Below are the code and all the weights of a small trained network. Each question names an input and a class and asks about switching units off, where a switched-off unit gives its printed mean instead of its output.

import numpy as np


def w(rows, s, z=0):
    codes = np.array(rows[::2]) - 128.0
    scale = np.full(codes.shape[1], s)
    scale[-1] = z or s
    return codes * scale


def f(y):
    return y / 2 * (1 + np.tanh(0.7978845608 * (y + 0.044715 * y**3)))


def log_softmax(a):
    a = a - a.max(-1, keepdims=True)
    return a - np.log(np.exp(a).sum(-1, keepdims=True))


def net(x, mask):
    res = np.array(x, float).reshape(1, 3) / 4 @ E
    y = f(res @ A[0][:, :-1].T + A[0][:, -1])
    res = res + np.where(mask, y, B[0][:, -1]) @ B[0][:, :-1]
    return log_softmax(res[-1] @ U[:, :-1].T + U[:, -1])


A, B = {}, {}
E = w([
[47,130,122,177],'x0',
[128,192,29,128],'x1',
[172,119,119,247],'x2',
],0.011)
A[0] = w([
[151,169,43,114,125],'N0',
[163,164,125,91,246],'N1',
[116,115,173,82,99],'N2',
[119,38,177,138,56],'N3',
[148,67,93,180,47],'N4',
[106,44,164,127,27],'N5',
[153,139,142,191,44],'N6',
[38,174,165,7,95],'N7',
[44,182,144,165,84],'N8',
[77,149,143,45,116],'N9',
[7,123,121,175,183],'N10',
[106,81,218,116,48],'N11',
[123,126,155,227,253],'N12',
[196,103,113,85,146],'N13',
[102,129,115,87,56],'N14',
[122,48,147,129,48],'N15',
[119,106,101,191,158],'N16',
[165,113,58,97,167],'N17',
[59,197,19,143,130],'N18',
[161,189,105,74,242],'N19',
],0.012,0.0038)
B[0] = w([
[24,53,134,181,210],'N0',
[160,102,165,198,187],'N1',
[178,98,129,239,166],'N2',
[46,74,68,228,191],'N3',
[159,194,53,188,166],'N4',
[53,68,51,177,169],'N5',
[186,193,31,152,170],'N6',
[152,230,126,209,249],'N7',
[147,35,198,65,174],'N8',
[121,223,132,219,204],'N9',
[196,104,255,83,221],'N10',
[22,66,115,216,197],'N11',
[147,167,189,250,249],'N12',
[152,72,185,147,179],'N13',
[110,209,69,189,144],'N14',
[74,67,86,170,156],'N15',
[211,156,103,200,190],'N16',
[108,41,175,178,180],'N17',
[108,20,94,208,255],'N18',
[115,78,186,218,212],'N19',
],0.0068,0.0091)
U = w([
[54,66,75,163,154],'0',
[126,249,90,182,221],'1',
[142,84,225,137,248],'2',
[144,149,184,118,96],'3',
[137,155,149,89,2],'4',
[133,134,131,88,2],'5',
],0.012,0.0039)

Each question gives the input, the list of numbers given to net, and the class t.
The units are the neurons (one row each of A and B). Each row of codes is followed by its name. A weight is (code - 128) times the scale printed after its matrix; where a second scale follows, it is the last column's (A, B and U).
mask holds one flag per neuron, in row order. A switched-off neuron (its flag False) gives its mean, the last column of its row in B, instead of its output. The means were averaged over made-up inputs and are rounded, as every weight is.
A unit's drop is (log p(t) with every unit on - log p(t) with that unit switched off) / (log p(t) with every unit on - log p(t) with every unit switched off).
The circuit of an input: a set's keep is (log p(t) with only the set's units on - log p(t) with every unit switched off) / (log p(t) with every unit on - log p(t) with every unit switched off). Starting from the 12 units with the biggest drops (on a tie, the unit counted first), units are removed one at a time, each time the one whose removal leaves the highest keep (on an exact tie, the one counted first), for as long as the keep stays at least 0.8.
units of the circuit, in order: the units of the circuit, biggest drop first
unit that matters most: the unit with the biggest drop
k most important neurons: the k neurons with the biggest drops, biggest first
drop when u is switched off: that unit's drop, to one decimal
input [-3,5,5], class 0: units of the circuit, in order	(N0)
input [0,7,6], class 0: 2 most important neurons	(N18 N0)
input [8,5,-3], class 2: 2 most important neurons	(N10 N8)
input [-6,-4,-6], class 1: units of the circuit, in order	(N7 N9)
input [-1,-2,1], class 3: 2 most important neurons	(N18 N0)
input [-1,-7,8], class 1: units of the circuit, in order	(N6 N4)
input [7,3,6], class 2: 2 most important neurons	(N10 N8)
input [8,5,7], class 2: 3 most important neurons	(N10 N8 N18)
input [3,7,7], class 0: 3 most important neurons	(N18 N0 N7)
input [8,0,-4], class 2: drop when N10 is switched off	0.4
input [5,-1,-3], class 2: drop when N8 is switched off	0.2
input [-3,1,-1], class 3: drop when N18 is switched off	0.5
input [8,3,0], class 2: drop when N10 is switched off	0.3
input [1,-6,-4], class 0: unit that matters most	N11
